Each row has a name. Each piece below is followed by the name of the row it came from, unless a question asks for something else. Each question is about the rows just above it. Places in a row count from 0.

Columns, left to right: E H Q P J K B W L
Tis: [-40.0  30.8 -82.7   1.0  -1.7 -77.5 -77.5   5.2 -77.5]
futu: [ -7.3 -21.7  26.0  32.6   5.1 -36.9 -17.3  20.3   7.7]
nefep: [30.8 30.8 26.0  1.0 -1.7 30.8 30.8  5.2 -7.8]
The value that nefep holds more than once: -> [30.8]
Changed Tis: [-40.0  30.8 -82.7   1.0  -1.8 -77.5 -77.5   5.2 -77.5]. Place and old value: -> 4, [-1.7]
Changed futu: [ -7.3 -21.7  26.0  32.5   5.1 -36.9 -17.3  20.3   7.7]. Place and old value: -> 3, [32.6]
The value that Tis holds more than once: -> [-77.5]
Where does [ -7.3 -21.7  26.0  32.6   5.1 -36.9 -17.3  20.3   7.8] differ from futu, and what was there? -> 8, [7.7]

Columns, left to right: F D X Y N A
fem: [ 0.8  0.8  3.7  0.8  0.8 49.2]
danen: [ 14.9 -14.5  11.9 -35.7 -22.0  51.5]
fen: [ 14.9 -14.5  11.9 -35.7 -22.0  -0.7]
bimud: [  0.8  31.2   3.7 -27.6 -57.9 -14.3]
[49.2 51.5 -0.7] is in which column, read top down? -> A
Which value appears more than once in fem? -> [0.8]

Columns, left to right: limig Dotof ridib rom sano vimog dep lib Lumum mova
lagad: [  5.3  -0.7 -63.8   9.3  -6.4  -8.6 -16.8 -58.0  10.7   2.0]
Rezo: [23.9  5.0 11.9  9.8 35.1 11.8 -4.4 11.3 -2.5 -8.4]
Gad: [-8.5 31.9 18.6  4.6 26.3 -9.4  8.1 -6.5 -9.0 12.0]
fonug: [  6.1 -16.6 -37.4 -18.1  -2.1   4.9  -9.2 -38.6   3.4  21.0]
Pelal: [ 19.6  16.4 -32.3   6.8 -36.5  -6.0  19.6  -2.2 -11.9   0.7]
kavok: [ -9.9  13.8 -20.6  -7.4  39.4  -9.5  -7.7  -8.5  10.5   2.7]
sif: [-8.7 17.7 -1.7  0.8 11.2 17.1 -5.4 10.7 -8.0 -1.7]
dizad: [ 10.6  -9.3   7.4  12.4  12.5  -2.6   8.6 -22.4   3.5   1.0]
rul: [ -8.7 -17.4  -3.9   4.9  11.8   6.3  -4.4  29.1   1.5   6.9]
Pizi: [-11.4  37.7   4.0  19.4  16.3  34.0  28.2 -26.8  10.7  -0.5]
Where does [ -8.7 -17.4  -3.8   4.9  11.8   6.3  -4.4  29.1   1.5   6.9] differ from rul, and what was there? -> 2, [-3.9]
Where in the named rows is [-7.4]? -> kavok, 3

Columns, left to right: M S V G U
Lut: [ 28.6 -34.4 -12.1  55.1  42.0]
Dit: [37.0 82.0 82.0 82.0 82.0]
nabeg: [-30.8  16.6  10.3  -6.4 -41.5]
[55.1 82.0] is in which column, read top down? -> G
Row and place of [42.0] in the named rows: -> Lut, 4
Row and place of [10.3] in the named rows: -> nabeg, 2
Repeated in Dit: -> [82.0]
Where does [-30.8  16.6  10.3  -6.5 -41.5] differ from nabeg, and what was there? -> 3, [-6.4]

Columns, left to right: T R Z C
sezo: [-21.7  24.6 -34.2  61.1]
pon: [ 14.8 -11.4  13.3 -32.5]
Sazi: [ 3.2  3.2 -4.0  3.2]
Kunut: [-7.8  6.4 -5.3 24.9]
Gof: [-11.3  11.3 -14.6  29.3]
mut: [-13.9  15.5 -15.9  38.0]
los: [-13.2  16.5 -26.7  43.8]
Row and place where [-7.8  6.4] starts: -> Kunut, 0
Which value appears more than once in Sazi? -> [3.2]

Columns, left to right: tota fes bifa Pap guga Vebaf Zud Dun
rusir: [-15.8 -26.8  19.5  50.2 -13.0   4.0 -13.1 -14.4]
Vezi: [  5.1  -7.9  49.5 -37.8  56.6 -72.6 -29.5 -52.1]
Sitod: [-20.5  42.2 -31.7 -48.6  21.2 -11.0 -24.2 -65.2]
Vupaz: [ 27.4   1.2 -45.6  41.1  18.3  26.7 -28.5  11.8]
pas: [ 43.3  59.3   3.5 -43.6  23.3   8.7  48.6  41.2]
lor: [  4.2  48.5 -15.0  -0.3 -11.2 -65.6 -11.7 -54.3]
tud: [ 34.8 -45.1   3.0  -3.5  52.3  24.9  21.2 -52.3]
kosez: [ 48.2  14.7 -32.0  33.8  31.6 -36.0 -39.2   9.5]
Revap: [ 43.3  59.3   3.5 -43.6  23.3  20.1  48.6  41.2]
bipil: [ 43.5 -16.3 -10.1 -10.1  -6.0 -70.6 -10.1 -10.1]
puzom: [ 36.2  73.8  76.0  36.9  22.5  11.5 -64.4 -14.7]
bop: [-15.8 -26.8  19.5  50.2 -13.0   4.0  37.7 -14.6]
Changed lor: [  4.2  48.5 -15.1  -0.3 -11.2 -65.6 -11.7 -54.3]. Place and old value: -> 2, [-15.0]
Where in the named rows is [48.5]? -> lor, 1
Repeated in bipil: -> [-10.1]
Where does [-15.8 -26.8  19.6  50.2 -13.0   4.0  37.7 -14.6] differ from bop, and what was there? -> 2, [19.5]

Columns, left to right: Lup Fopan bedun fisen fita Nati Valab Lat fezok rak
zamon: [ 51.2  30.2  12.1 -35.9  26.9 -56.9 -56.1   3.8  49.1 -17.7]
tep: [ 51.2  30.2  12.1 -35.9  26.9 -56.9 -56.1 -48.3  16.5 -29.2]
rotu: [ 12.0  30.2  12.1 -35.9  26.9 -56.9 -56.1 -48.3  16.5 -63.7]
find: [ 12.0  30.2  12.1 -35.9  26.9 -56.9 -56.1 -48.3  16.5 -63.7] -> rotu
[ 16.5 -63.7] begins in row and place -> rotu, 8

Columns, left to right: dagag mun Doga bigun Radu Ruvo nofan Lala liti magev
biz: [ -1.8 -43.5 -29.7 -79.1  10.3  24.5 -35.3 -14.9  14.2 -59.9]
Vove: [-25.6 -43.5 -43.5 -43.5 -43.5  10.4  36.1  -0.2 -65.4 -43.5]
zume: [-25.6  -1.8 -43.5 -29.7 -79.1  10.4  24.5 -35.3 -14.9  64.8]
Where does [ -1.8 -43.5 -29.7 -79.1  10.4  24.5 -35.3 -14.9] start? Give its row and place. -> zume, 1
Which column holds [ -0.2 -35.3] top down? -> Lala
The value that Vove holds more than once: -> [-43.5]
[-65.4] is at row and place -> Vove, 8
find: [-25.6 -43.5 -43.5 -43.5 -43.5  10.4  36.1  -0.2 -65.4 -43.5] -> Vove

Columns, left to right: Velis poto potog tebir gasak Kubaz Neni
mepo: [-47.2  10.4  42.1  42.1 -27.4 -12.0  42.1]
ledab: [ -3.7  29.9  -8.2 -67.8   3.1  39.4  -5.4]
Bapi: [  3.8   4.3   1.9  56.3  26.5   5.2 -54.8]
tagaf: [ 22.9   2.1 -43.5 -54.2 -17.9  53.8 -74.5]
div: [-47.2 -19.8  10.4  31.1  48.3   5.4  -9.3]
Fozas: [ 47.5  12.3  69.1 -28.2  26.6 -10.2  29.7]
gop: [ 43.1  13.2 -44.5 -27.9 -28.7 -17.6  45.6]
Zedu: [-52.3  -3.3 -19.3 -52.3 -14.9   0.4  35.6]
kunim: [  4.0  54.5 -74.0   7.3 -47.1  53.7  19.8]
ler: [ 29.8 -38.0 -16.2  53.2 -29.6 -66.1 -49.5]
tigal: [ -9.9  21.1 -29.3  38.6 -45.7   6.2 -23.1]
Where does [  3.8   4.3   1.9  56.3  26.6   5.2 -54.8] differ from Bapi, and what was there? -> 4, [26.5]
Repeated in Zedu: -> [-52.3]
[  4.0  54.5 -74.0   7.3 -47.1] begins in row and place -> kunim, 0
Where does [-47.2 -19.8  10.4  31.1  48.4   5.4  -9.3] differ from div, and what was there? -> 4, [48.3]
Row and place where [-47.2  10.4  42.1] starts: -> mepo, 0
Repeated in mepo: -> [42.1]

Columns, left to right: zem gurad lef fik Seru
voz: [ 63.8  67.4 -10.3  -9.9  16.3]
buta: [13.6 13.3 -3.2 -0.5 -1.5]
Neruv: [-34.0 -34.0   4.8   8.4   3.0]
suvo: [11.9 11.1 -3.4  0.7 -6.7]
big: [49.0 53.4 -7.7 -5.5 24.2]
Dedi: [15.2 48.9 -4.3  0.5 -7.5]
pab: [-3.5 26.0 -3.5 -3.5 16.8]
vele: [-60.1 -65.3   7.7  11.3 -27.5]
keta: [ 10.4   8.2  -3.9   1.0 -14.4]
Where in the named rows is [49.0]? -> big, 0
Changed Neruv: [-34.0 -34.0   4.8   8.5   3.0]. Place and old value: -> 3, [8.4]
Where does [13.5 13.3 -3.2 -0.5 -1.5] differ from buta, and what was there? -> 0, [13.6]
One entry of vele was changed: [-60.1 -65.3   7.8  11.3 -27.5]. Where, and from what? -> 2, [7.7]
Which column holds [-3.5 11.3  1.0] top down? -> fik
Which column holds this, read top down? [-7.7 -4.3 -3.5] -> lef
Repeated in pab: -> [-3.5]

